Below is a small trained network, with its code and all its weights. Each question gives an input and a target symbol and asks what happens when units are switched off, that is, made to give their printed mean instead of their output.

import numpy as np


def w(rows, s, z=0):
    codes = np.array(rows[::2]) - 128.0
    scale = np.full(codes.shape[1], s)
    scale[-1] = z or s
    return codes * scale


def f(y):
    return np.maximum(y, 0)


def softmax(a):
    e = np.exp(a - a.max(-1, keepdims=True))
    return e / e.sum(-1, keepdims=True)


def log_softmax(a):
    a = a - a.max(-1, keepdims=True)
    return a - np.log(np.exp(a).sum(-1, keepdims=True))


def net(x, mask):
    ids = ['βδεζλμτφψω'.index(c) for c in x.split()]
    T = len(ids)
    res = E[ids] + P[:T]
    u = 0
    for l in range(2):
        r = res
        for j in range(2):
            rows = slice(3 * j, 3 * j + 3)
            q, k, v = (r @ M[l][rows].T for M in (Q, K, V))
            z = softmax(np.where(np.tri(T) > 0, q @ k.T / 3**0.5, -1e9)) @ v
            o = O[l][rows]
            res = res + np.where(mask[u + j], z, o[:, -1]) @ o[:, :-1]
        u += 2
        y = f(res @ A[l][:, :-1].T + A[l][:, -1])
        res = res + np.where(mask[u : u + 16], y, B[l][:, -1]) @ B[l][:, :-1]
        u += 16
    return log_softmax(res[-1] @ U[:, :-1].T + U[:, -1])


Q, K, V, O, A, B = {}, {}, {}, {}, {}, {}
E = w([
[97,126,49,107],'β',
[62,132,86,115],'δ',
[123,114,62,227],'ε',
[89,125,53,191],'ζ',
[93,161,111,168],'λ',
[143,154,122,173],'μ',
[225,54,1,130],'τ',
[97,199,134,120],'φ',
[99,70,161,66],'ψ',
[150,120,190,124],'ω',
],0.0079)
P = w([
[149,161,129,84],'0',
[80,121,66,254],'1',
[81,149,84,197],'2',
[80,158,82,148],'3',
[83,123,61,153],'4',
[81,108,36,153],'5',
],0.0052)
Q[0] = w([
[140,119,118,125],'L0H0',
[115,151,170,107],'L0H0',
[124,100,97,146],'L0H0',
[165,104,247,118],'L0H1',
[155,108,198,128],'L0H1',
[163,106,234,113],'L0H1',
],0.012)
K[0] = w([
[124,143,147,117],'L0H0',
[114,76,109,195],'L0H0',
[152,161,141,70],'L0H0',
[2,223,192,190],'L0H1',
[47,188,174,154],'L0H1',
[6,213,181,186],'L0H1',
],0.0079)
V[0] = w([
[151,90,57,196],'L0H0',
[185,75,60,159],'L0H0',
[53,183,161,198],'L0H0',
[1,163,126,134],'L0H1',
[15,165,135,132],'L0H1',
[111,147,148,17],'L0H1',
],0.0077)
O[0] = w([
[172,73,62,185,251],'L0H0',
[184,62,31,143,210],'L0H0',
[100,184,220,233,163],'L0H0',
[2,81,156,187,71],'L0H1',
[6,96,165,178,58],'L0H1',
[56,120,154,36,26],'L0H1',
],0.0069,0.0026)
A[0] = w([
[85,78,136,148,198],'L0N0',
[169,176,180,67,202],'L0N1',
[170,172,215,41,194],'L0N2',
[89,114,153,4,203],'L0N3',
[142,70,86,136,195],'L0N4',
[18,114,165,176,222],'L0N5',
[130,112,108,192,114],'L0N6',
[188,103,73,126,219],'L0N7',
[156,243,153,122,201],'L0N8',
[75,115,145,242,175],'L0N9',
[98,119,148,30,186],'L0N10',
[68,189,144,207,202],'L0N11',
[187,162,95,124,214],'L0N12',
[202,180,84,125,253],'L0N13',
[132,99,104,213,106],'L0N14',
[84,107,151,2,210],'L0N15',
],0.0074,0.0044)
B[0] = w([
[86,83,116,153,167],'L0N0',
[126,243,125,77,142],'L0N1',
[106,219,115,33,138],'L0N2',
[105,108,109,26,141],'L0N3',
[178,90,80,137,210],'L0N4',
[1,84,129,146,208],'L0N5',
[144,120,63,113,173],'L0N6',
[196,116,85,132,248],'L0N7',
[118,215,130,125,162],'L0N8',
[52,104,70,187,208],'L0N9',
[106,116,110,37,138],'L0N10',
[46,150,109,186,210],'L0N11',
[191,140,86,139,221],'L0N12',
[213,146,70,146,254],'L0N13',
[148,116,46,109,186],'L0N14',
[104,102,106,15,142],'L0N15',
],0.0067,0.0085)
Q[1] = w([
[194,121,121,97],'L1H0',
[177,209,161,78],'L1H0',
[110,188,55,254],'L1H0',
[142,161,45,247],'L1H1',
[33,104,174,131],'L1H1',
[139,164,175,78],'L1H1',
],0.0072)
K[1] = w([
[43,146,211,140],'L1H0',
[3,32,142,230],'L1H0',
[190,142,228,145],'L1H0',
[195,78,243,97],'L1H1',
[114,249,48,36],'L1H1',
[16,127,75,159],'L1H1',
],0.0049)
V[1] = w([
[193,111,73,170],'L1H0',
[68,195,186,129],'L1H0',
[125,207,135,182],'L1H0',
[114,134,141,254],'L1H1',
[159,209,121,57],'L1H1',
[91,18,133,146],'L1H1',
],0.0094)
O[1] = w([
[136,211,85,123,213],'L1H0',
[124,69,190,178,38],'L1H0',
[148,194,216,255,123],'L1H0',
[47,157,124,247,2],'L1H1',
[246,156,171,76,242],'L1H1',
[13,62,79,112,35],'L1H1',
],0.0082,0.0084)
A[1] = w([
[165,188,130,79,84],'L1N0',
[135,38,126,133,167],'L1N1',
[147,72,154,180,160],'L1N2',
[66,138,95,102,158],'L1N3',
[169,178,126,93,90],'L1N4',
[170,187,123,79,74],'L1N5',
[50,175,113,67,149],'L1N6',
[106,73,90,103,253],'L1N7',
[185,173,126,100,94],'L1N8',
[2,69,134,151,84],'L1N9',
[95,204,133,244,138],'L1N10',
[91,63,178,144,131],'L1N11',
[163,44,135,197,121],'L1N12',
[137,37,204,213,179],'L1N13',
[132,129,98,125,164],'L1N14',
[90,63,188,147,141],'L1N15',
],0.0059,0.006)
B[1] = w([
[135,67,161,176,238],'L1N0',
[83,169,156,53,175],'L1N1',
[114,187,155,87,168],'L1N2',
[21,103,83,143,162],'L1N3',
[125,78,156,161,234],'L1N4',
[129,67,157,171,249],'L1N5',
[40,163,4,140,159],'L1N6',
[110,176,83,36,183],'L1N7',
[126,76,163,166,252],'L1N8',
[96,2,206,189,199],'L1N9',
[200,180,183,251,194],'L1N10',
[30,149,195,98,169],'L1N11',
[82,211,151,74,178],'L1N12',
[127,239,175,41,195],'L1N13',
[113,145,102,113,182],'L1N14',
[47,159,189,94,172],'L1N15',
],0.0056,0.017)
U = w([
[171,213,184,187,169],'β',
[177,131,91,126,141],'δ',
[133,46,137,70,3],'ε',
[114,100,194,191,75],'ζ',
[89,176,50,40,183],'λ',
[96,243,68,127,115],'μ',
[84,46,128,115,162],'τ',
[105,20,96,211,87],'φ',
[154,4,191,167,82],'ψ',
[111,219,190,53,181],'ω',
],0.0044,0.0048)

Each question gives the input, a string of symbols that net reads in full, and the target symbol t.
The units are the heads (3 rows each of Q, K, V and O) and the neurons (one row each of A and B). Each row of codes is followed by its name. A weight is (code - 128) times the scale printed after its matrix; where a second scale follows, it is the last column's (O, A, B and U).
mask holds one flag per unit, layer by layer, with each layer's heads first. A switched-off unit (its flag False) gives its mean, the last column of its rows in O or B, instead of its output. The means were averaged over made-up inputs and are rounded, as every weight is.
A unit's drop is (log p(t) with every unit on - log p(t) with that unit switched off) / (log p(t) with every unit on - log p(t) with every unit switched off).
The circuit of an input: a set's keep is (log p(t) with only the set's units on - log p(t) with every unit switched off) / (log p(t) with every unit on - log p(t) with every unit switched off). Starting from the 12 units with the biggest drops (on a tie, the unit counted first), units are removed one at a time, each time the one whose removal leaves the highest keep (on an exact tie, the one counted first), for as long as the keep stays at least 0.8.
circuit, biggest first: the units of the circuit, biggest drop first
unit that matters most: the unit with the biggest drop
top k neurons: the k neurons with the biggest drops, biggest first
top k neurons in layer l: the k neurons of layer l with the biggest drops, biggest first
which heads matter: for each layer, one digit per head in row order, 1 if its drop is at least 0.15 and else 0, layers parted by /
drop when u is switched off: that unit's drop, to one decimal
input φ δ ζ ω, target ω: which heads matter	11 / 10
input ζ τ μ ψ, target λ: circuit, biggest first	(L0H0, L1H0, L1N10)
input ζ β β ψ, target φ: which heads matter	01 / 01
input ε τ λ ω ψ μ, target μ: circuit, biggest first	(L1H1, L1H0, L1N9)
input ζ ζ ε, target φ: unit that matters most	L0H1
input δ ζ φ, target τ: which heads matter	01 / 11
input τ ω τ, target δ: which heads matter	11 / 00
input μ φ ζ ψ, target β: which heads matter	11 / 11
input ε ζ φ μ φ ψ, target μ: which heads matter	10 / 11
input ω β ζ ε, target ψ: which heads matter	11 / 01
input λ φ δ ζ, target ζ: top 3 neurons	(L1N9, L1N10, L1N13)
input λ ψ β, target ζ: top 2 neurons	(L1N9, L1N10)
input μ φ φ, target β: which heads matter	10 / 11
input φ φ ε φ φ ψ, target ω: unit that matters most	L0H0
input β δ φ τ, target β: top 2 neurons	(L0N5, L0N11)
input ω ψ φ, target ψ: top 2 neurons in layer 0	(L0N2, L0N1)
input τ τ φ, target δ: top 2 neurons	(L1N10, L0N11)
input φ λ φ ζ, target ω: drop when L0H1 is switched off	1.2
input δ φ φ λ ε, target τ: drop when L0H1 is switched off	1.4
input δ μ β, target τ: drop when L1N9 is switched off	0.5
input ζ ε μ, target φ: unit that matters most	L0H1
